Here is a tiny trained network, its code and every weight. The questions are about switching its units off for an input and a class, where a switched-off unit gives its printed mean instead of its output.

import numpy as np


def w(rows, s, z=0):
    codes = np.array(rows[::2]) - 128.0
    scale = np.full(codes.shape[1], s)
    scale[-1] = z or s
    return codes * scale


def f(y):
    return np.maximum(y, 0)


def log_softmax(a):
    a = a - a.max(-1, keepdims=True)
    return a - np.log(np.exp(a).sum(-1, keepdims=True))


def net(x, mask):
    res = np.array(x, float).reshape(1, 6) / 4 @ E
    y = f(res @ A[0][:, :-1].T + A[0][:, -1])
    res = res + np.where(mask, y, B[0][:, -1]) @ B[0][:, :-1]
    return log_softmax(res[-1] @ U[:, :-1].T + U[:, -1])


A, B = {}, {}
E = w([
[62,123,137,10],'x0',
[103,173,88,112],'x1',
[186,98,123,58],'x2',
[208,196,96,103],'x3',
[133,201,96,158],'x4',
[165,151,226,213],'x5',
],0.011)
A[0] = w([
[69,117,88,164,99],'n0',
[154,146,167,192,197],'n1',
[97,117,134,66,51],'n2',
[82,55,194,119,3],'n3',
[132,121,59,159,168],'n4',
[44,109,90,78,63],'n5',
[28,145,119,41,106],'n6',
[191,251,52,142,143],'n7',
[165,73,118,119,55],'n8',
[134,127,82,19,55],'n9',
[142,129,96,137,32],'n10',
[59,151,77,44,242],'n11',
[223,81,201,78,155],'n12',
[87,86,118,150,46],'n13',
[114,42,43,159,203],'n14',
[139,49,46,145,80],'n15',
[78,135,184,182,37],'n16',
[151,177,125,149,75],'n17',
[213,96,178,101,74],'n18',
[102,62,139,127,64],'n19',
[121,131,119,115,21],'n20',
[120,151,193,133,88],'n21',
[161,164,113,47,163],'n22',
],0.014,0.0053)
B[0] = w([
[140,179,130,148,168],'n0',
[136,105,191,169,220],'n1',
[66,168,124,148,175],'n2',
[169,143,137,166,194],'n3',
[112,177,169,154,169],'n4',
[119,179,153,102,204],'n5',
[57,176,151,64,231],'n6',
[248,208,139,134,240],'n7',
[160,113,84,109,146],'n8',
[61,171,177,110,214],'n9',
[146,125,167,136,134],'n10',
[112,145,172,105,251],'n11',
[141,114,18,171,199],'n12',
[136,136,128,99,159],'n13',
[134,131,178,44,195],'n14',
[126,98,150,62,165],'n15',
[56,104,177,127,189],'n16',
[153,137,135,145,164],'n17',
[125,158,76,152,172],'n18',
[183,134,120,125,171],'n19',
[131,130,138,136,131],'n20',
[116,48,163,143,164],'n21',
[79,108,141,72,199],'n22',
],0.013,0.015)
U = w([
[114,164,37,46,2],'0',
[199,180,103,229,113],'1',
[111,35,81,31,209],'2',
[175,197,115,17,102],'3',
[88,81,231,139,54],'4',
[11,138,2,149,68],'5',
[52,183,206,68,198],'6',
],0.0098,0.0099)

Each question gives the input, the list of numbers given to net, and the class t.
The units are the neurons (one row each of A and B). Each row of codes is followed by its name. A weight is (code - 128) times the scale printed after its matrix; where a second scale follows, it is the last column's (A, B and U).
mask holds one flag per neuron, in row order. A switched-off neuron (its flag False) gives its mean, the last column of its row in B, instead of its output. The means were averaged over made-up inputs and are rounded, as every weight is.
A unit's drop is (log p(t) with every unit on - log p(t) with that unit switched off) / (log p(t) with every unit on - log p(t) with every unit switched off).
The circuit of an input: a set's keep is (log p(t) with only the set's units on - log p(t) with every unit switched off) / (log p(t) with every unit on - log p(t) with every unit switched off). Starting from the 12 units with the biggest drops (on a tie, the unit counted first), units are removed one at a time, each time the one whose removal leaves the highest keep (on an exact tie, the one counted first), for as long as the keep stays at least 0.8.
units of the circuit, in order: the units of the circuit, biggest drop first
top k neurons: the k neurons with the biggest drops, biggest first
drop when u is switched off: that unit's drop, to one decimal
input [-8,1,8,4,-4,-1], class 1: units of the circuit, in order	n12
input [6,-1,6,6,2,8], class 1: units of the circuit, in order	n12, n6
input [-1,3,-6,5,-7,-1], class 3: units of the circuit, in order	n9, n16
input [-1,-7,7,-6,-8,-4], class 2: top 2 neurons	n7, n12
input [-5,6,3,-7,-2,-1], class 3: top 2 neurons	n9, n6
input [-4,-8,7,2,0,-8], class 2: units of the circuit, in order	n7, n12
input [-4,5,6,-8,2,4], class 4: top 2 neurons	n7, n6
input [5,-8,-1,8,-4,4], class 5: top 2 neurons	n7, n12
input [-3,-2,1,-5,1,6], class 4: drop when n7 is switched off	0.1
input [1,8,3,7,-3,4], class 3: drop when n22 is switched off	0.5
input [-8,-5,4,-4,0,-1], class 2: drop when n7 is switched off	0.5
input [5,-6,8,8,-3,1], class 5: drop when n12 is switched off	0.3
